Below are the code and all the weights of a small trained network. Each question names an input and a class and asks about switching units off, where a switched-off unit gives its printed mean instead of its output.

import numpy as np


def w(rows, s, z=0):
    codes = np.array(rows[::2]) - 128.0
    scale = np.full(codes.shape[1], s)
    scale[-1] = z or s
    return codes * scale


def norm(h):
    return h / np.sqrt((h * h).mean(-1, keepdims=True) + 1e-5)


def f(y):
    return np.maximum(y, 0)


def log_softmax(a):
    a = a - a.max(-1, keepdims=True)
    return a - np.log(np.exp(a).sum(-1, keepdims=True))


def net(x, mask):
    res = np.array(x, float).reshape(1, 5) / 4 @ E
    u = 0
    for l in range(4):
        y = f(norm(res) @ A[l][:, :-1].T + A[l][:, -1])
        res = res + np.where(mask[u : u + 4], y, B[l][:, -1]) @ B[l][:, :-1]
        u += 4
    return log_softmax(norm(res)[-1] @ U[:, :-1].T + U[:, -1])


A, B = {}, {}
E = w([
[108,93,253,36,113],'x0',
[104,182,126,13,235],'x1',
[168,109,121,126,136],'x2',
[120,128,127,130,117],'x3',
[205,178,90,38,78],'x4',
],0.0068)
A[0] = w([
[114,116,105,96,170,254],'L0N0',
[82,149,84,255,91,125],'L0N1',
[122,157,178,142,68,58],'L0N2',
[127,131,138,176,75,94],'L0N3',
],0.0091,0.0041)
B[0] = w([
[100,82,104,255,145,228],'L0N0',
[82,137,115,194,122,254],'L0N1',
[87,188,184,141,127,154],'L0N2',
[116,141,83,98,118,178],'L0N3',
],0.0073,0.0057)
A[1] = w([
[214,130,77,196,168,180],'L1N0',
[136,77,88,207,11,9],'L1N1',
[184,203,74,36,45,133],'L1N2',
[117,62,254,56,98,88],'L1N3',
],0.0093,0.0016)
B[1] = w([
[94,183,117,83,82,230],'L1N0',
[162,130,229,88,94,255],'L1N1',
[9,12,107,178,100,226],'L1N2',
[187,214,66,112,87,252],'L1N3',
],0.011,0.0059)
A[2] = w([
[94,108,64,45,226,87],'L2N0',
[135,151,65,159,121,116],'L2N1',
[167,134,184,19,144,5],'L2N2',
[2,28,188,119,96,192],'L2N3',
],0.0098,0.0014)
B[2] = w([
[113,101,252,154,99,176],'L2N0',
[110,160,207,71,99,170],'L2N1',
[59,185,134,192,114,159],'L2N2',
[192,95,87,105,134,255],'L2N3',
],0.014,0.0077)
A[3] = w([
[183,207,66,66,102,105],'L3N0',
[135,149,48,140,131,3],'L3N1',
[158,108,223,227,168,169],'L3N2',
[73,145,183,114,1,104],'L3N3',
],0.0084,0.0047)
B[3] = w([
[66,140,14,164,141,166],'L3N0',
[98,176,177,124,139,128],'L3N1',
[151,69,105,2,126,190],'L3N2',
[212,128,139,185,250,254],'L3N3',
],0.0096,0.0094)
U = w([
[168,244,89,149,166,99],'0',
[116,2,76,51,88,63],'1',
[188,131,81,70,173,252],'2',
[157,110,211,74,66,123],'3',
[196,143,65,68,188,121],'4',
],0.0085,0.0026)

Each question gives the input, the list of numbers given to net, and the class t.
The units are the neurons (one row each of A and B). Each row of codes is followed by its name. A weight is (code - 128) times the scale printed after its matrix; where a second scale follows, it is the last column's (A, B and U).
mask holds one flag per neuron, layer by layer. A switched-off neuron (its flag False) gives its mean, the last column of its row in B, instead of its output. The means were averaged over made-up inputs and are rounded, as every weight is.
A unit's drop is (log p(t) with every unit on - log p(t) with that unit switched off) / (log p(t) with every unit on - log p(t) with every unit switched off).
The circuit of an input: a set's keep is (log p(t) with only the set's units on - log p(t) with every unit switched off) / (log p(t) with every unit on - log p(t) with every unit switched off). Starting from the 12 units with the biggest drops (on a tie, the unit counted first), units are removed one at a time, each time the one whose removal leaves the highest keep (on an exact tie, the one counted first), for as long as the keep stays at least 0.8.
circuit, biggest first: the units of the circuit, biggest drop first
k most important neurons: the k neurons with the biggest drops, biggest first
k most important neurons of layer l: the k neurons of layer l with the biggest drops, biggest first
drop when u is switched off: that unit's drop, to one decimal
input [1,4,3,2,7], class 1: circuit, biggest first -> (L1N2)
input [-3,8,-8,-7,-4], class 3: 2 most important neurons -> (L2N0 L1N2)
input [-4,0,-4,4,-7], class 1: circuit, biggest first -> (L1N3 L3N3 L2N3)
input [8,-8,7,6,1], class 0: 2 most important neurons -> (L1N3 L0N0)
input [8,8,-6,-5,-5], class 0: circuit, biggest first -> (L1N3 L2N2)
input [3,8,-3,-5,0], class 3: 2 most important neurons -> (L2N0 L1N2)
input [-4,-7,8,-5,8], class 1: 2 most important neurons -> (L1N2 L0N0)
input [0,8,7,-6,4], class 3: 2 most important neurons -> (L2N0 L0N0)
input [-2,5,-5,-1,-7], class 1: 4 most important neurons -> (L1N3 L3N3 L3N2 L1N1)
input [-3,8,-6,5,-6], class 3: 3 most important neurons -> (L2N0 L1N2 L3N3)
input [8,-1,-1,-7,8], class 0: 3 most important neurons -> (L1N3 L3N2 L0N3)
input [-6,2,-5,0,7], class 1: 3 most important neurons -> (L1N2 L1N3 L0N1)
input [5,8,3,6,4], class 3: 3 most important neurons -> (L2N0 L1N1 L1N0)
input [-6,2,2,8,8], class 1: circuit, biggest first -> (L1N2)
input [8,-6,1,3,-5], class 0: 3 most important neurons -> (L1N3 L0N0 L1N2)
input [3,6,-5,-5,-6], class 1: 3 most important neurons -> (L0N0 L3N3 L3N2)
input [-3,3,7,-7,-7], class 1: 2 most important neurons -> (L1N3 L3N3)
input [7,0,2,-4,6], class 0: 4 most important neurons -> (L1N3 L2N3 L3N2 L0N3)
input [-4,-3,3,6,8], class 1: 2 most important neurons of layer 1 -> (L1N2 L1N3)
input [-6,4,2,6,-7], class 1: circuit, biggest first -> (L3N3)
input [8,-1,0,1,-5], class 0: 2 most important neurons of layer 1 -> (L1N3 L1N2)
input [-2,6,-3,-8,8], class 1: 2 most important neurons of layer 1 -> (L1N2 L1N3)
input [0,6,-1,-1,-3], class 3: 2 most important neurons of layer 0 -> (L0N1 L0N2)
input [7,-3,-6,5,7], class 0: 3 most important neurons of layer 3 -> (L3N2 L3N3 L3N0)
input [-4,5,1,3,-5], class 1: 2 most important neurons of layer 0 -> (L0N0 L0N3)
input [6,-5,-4,5,2], class 0: drop when L1N3 is switched off -> 0.3
input [6,-5,-1,-4,1], class 0: drop when L0N0 is switched off -> 0.0
input [8,-5,8,4,1], class 0: drop when L1N3 is switched off -> 0.3
